Here is a tiny trained network, its code and every weight. The questions are about switching its units off for an input and a target symbol, where a switched-off unit gives its printed mean instead of its output.

import numpy as np


def w(rows, s, z=0):
    codes = np.array(rows[::2]) - 128.0
    scale = np.full(codes.shape[1], s)
    scale[-1] = z or s
    return codes * scale


def f(y):
    return y / 2 * (1 + np.tanh(0.7978845608 * (y + 0.044715 * y**3)))


def softmax(a):
    e = np.exp(a - a.max(-1, keepdims=True))
    return e / e.sum(-1, keepdims=True)


def log_softmax(a):
    a = a - a.max(-1, keepdims=True)
    return a - np.log(np.exp(a).sum(-1, keepdims=True))


def net(x, mask):
    ids = ['ΔΛΩξφψ'.index(c) for c in x.split()]
    T = len(ids)
    res = E[ids] + P[:T]
    r = res
    for j in range(2):
        rows = slice(3 * j, 3 * j + 3)
        q, k, v = (r @ M[0][rows].T for M in (Q, K, V))
        z = softmax(np.where(np.tri(T) > 0, q @ k.T / 3**0.5, -1e9)) @ v
        o = O[0][rows]
        res = res + np.where(mask[j], z, o[:, -1]) @ o[:, :-1]
    y = f(res @ A[0][:, :-1].T + A[0][:, -1])
    res = res + np.where(mask[2:10], y, B[0][:, -1]) @ B[0][:, :-1]
    return log_softmax(res[-1] @ U[:, :-1].T + U[:, -1])


Q, K, V, O, A, B = {}, {}, {}, {}, {}, {}
E = w([
[97,180,111,128,77,40,105],'Δ',
[86,203,104,109,97,65,188],'Λ',
[68,149,184,220,234,202,223],'Ω',
[23,183,129,151,16,6,78],'ξ',
[165,132,137,150,145,240,170],'φ',
[161,60,26,118,39,180,59],'ψ',
],0.011)
P = w([
[129,126,177,139,111,95,193],'0',
[148,147,20,118,49,129,66],'1',
[52,170,39,124,171,238,76],'2',
[129,108,253,163,43,147,213],'3',
[171,142,76,122,134,94,103],'4',
[156,118,74,83,204,218,38],'5',
[174,108,229,124,79,112,139],'6',
],0.0076)
Q[0] = w([
[87,101,148,152,96,85,155],'head 1',
[141,165,112,132,130,53,138],'head 1',
[56,178,113,169,1,124,101],'head 1',
[105,138,189,116,29,144,175],'head 2',
[135,40,229,121,97,119,195],'head 2',
[97,73,119,136,83,68,178],'head 2',
],0.0061)
K[0] = w([
[129,151,133,169,93,94,141],'head 1',
[99,140,123,134,142,99,155],'head 1',
[52,114,150,194,160,109,112],'head 1',
[179,17,136,111,171,170,78],'head 2',
[150,125,65,57,147,130,1],'head 2',
[184,128,129,169,95,162,100],'head 2',
],0.0077)
V[0] = w([
[126,152,87,182,61,178,75],'head 1',
[162,142,230,98,87,101,160],'head 1',
[175,90,186,254,139,164,75],'head 1',
[129,167,146,183,167,172,221],'head 2',
[225,83,67,155,152,195,45],'head 2',
[166,201,201,116,247,190,135],'head 2',
],0.0066)
O[0] = w([
[121,72,90,59,147,66,89,219],'head 1',
[254,127,239,186,21,148,186,109],'head 1',
[168,136,77,63,180,99,204,122],'head 1',
[133,188,73,51,69,220,129,252],'head 2',
[145,38,55,160,165,93,216,64],'head 2',
[163,182,111,115,133,204,236,117],'head 2',
],0.0073,0.0033)
A[0] = w([
[182,146,88,25,167,164,117,157],'neuron 1',
[46,178,113,107,139,174,111,167],'neuron 2',
[171,55,116,158,80,94,124,225],'neuron 3',
[198,188,154,81,54,159,150,65],'neuron 4',
[157,132,212,156,117,148,203,187],'neuron 5',
[173,88,194,149,146,190,120,150],'neuron 6',
[89,102,53,127,98,140,40,254],'neuron 7',
[251,73,174,143,89,131,254,234],'neuron 8',
],0.0075,0.0033)
B[0] = w([
[30,103,182,172,132,166,36,224],'neuron 1',
[59,168,164,95,155,146,170,234],'neuron 2',
[84,36,149,88,157,53,160,169],'neuron 3',
[72,158,80,254,119,166,102,201],'neuron 4',
[178,189,58,91,67,210,98,190],'neuron 5',
[160,100,68,63,72,104,150,152],'neuron 6',
[82,134,130,56,176,129,175,254],'neuron 7',
[170,101,78,39,71,60,157,221],'neuron 8',
],0.0077,0.0067)
U = w([
[222,109,68,91,42,108,154,249],'Δ',
[125,185,41,68,166,130,179,104],'Λ',
[144,150,99,253,86,160,82,3],'Ω',
[112,124,233,110,109,146,134,195],'ξ',
[157,26,65,116,171,74,217,65],'φ',
[183,132,198,134,145,133,50,145],'ψ',
],0.0066,0.0025)

Each question gives the input, a string of symbols that net reads in full, and the target symbol t.
The units are the heads (3 rows each of Q, K, V and O) and the neurons (one row each of A and B). Each row of codes is followed by its name. A weight is (code - 128) times the scale printed after its matrix; where a second scale follows, it is the last column's (O, A, B and U).
mask holds one flag per unit, heads first, then neurons. A switched-off unit (its flag False) gives its mean, the last column of its rows in O or B, instead of its output. The means were averaged over made-up inputs and are rounded, as every weight is.
A unit's drop is (log p(t) with every unit on - log p(t) with that unit switched off) / (log p(t) with every unit on - log p(t) with every unit switched off).
The circuit of an input: a set's keep is (log p(t) with only the set's units on - log p(t) with every unit switched off) / (log p(t) with every unit on - log p(t) with every unit switched off). Starting from all 10 units, units are removed one at a time, each time the one whose removal leaves the highest keep (on an exact tie, the one counted first), for as long as the keep stays at least 0.8.
circuit, biggest first: the units of the circuit, biggest drop first
unit that matters most: the unit with the biggest drop
top k neurons: the k neurons with the biggest drops, biggest first
heads that matter: for each layer, one digit per head in row order, 1 if its drop is at least 0.15 and else 0, layers parted by /
drop of u: that unit's drop, to one decimal
input ξ φ ξ Λ φ ψ φ, target φ: circuit, biggest first -> [head 2]
input Ω Λ ξ Λ ψ ψ, target ξ: circuit, biggest first -> [neuron 1; head 2; neuron 7]
input Δ ξ ψ ψ ψ ξ φ, target φ: circuit, biggest first -> [head 2; neuron 3]
input ξ Δ ψ ξ Δ, target ψ: heads that matter -> 01
input ξ ξ φ ξ φ, target ψ: heads that matter -> 01
input ξ Λ Λ, target ξ: heads that matter -> 11
input ψ Ω φ Ω, target Δ: heads that matter -> 00
input ψ φ Λ Λ Ω φ Ω, target Δ: heads that matter -> 01
input Ω φ ψ ξ Λ φ, target ξ: circuit, biggest first -> [neuron 1; head 2; neuron 5]
input φ Ω Ω ψ, target φ: top 2 neurons -> [neuron 3; neuron 5]
input Ω ξ ξ ξ φ, target ψ: circuit, biggest first -> [head 2; neuron 8]
input ξ φ Ω Ω φ, target Ω: circuit, biggest first -> [head 2; neuron 1; neuron 4; neuron 7]
input ξ φ φ Δ φ Λ ξ, target Δ: top 2 neurons -> [neuron 1; neuron 2]
input Λ Λ ψ Λ Δ, target ξ: heads that matter -> 11
input Λ Λ ψ ψ, target φ: heads that matter -> 01
input ψ ψ φ Λ Ω Λ, target ξ: unit that matters most -> neuron 1
input ψ Λ ξ φ, target Δ: heads that matter -> 00
input ξ ξ Λ ψ ψ Ω Δ, target φ: top 2 neurons -> [neuron 3; neuron 1]
input Ω ξ ψ ξ, target φ: drop of head 2 -> 1.1
input Δ Δ Ω Λ ξ Λ φ, target Δ: drop of neuron 5 -> 0.1
input φ ψ ψ Λ, target φ: drop of neuron 3 -> 0.1
input Δ Δ φ Δ, target Δ: top neuron -> [neuron 1]
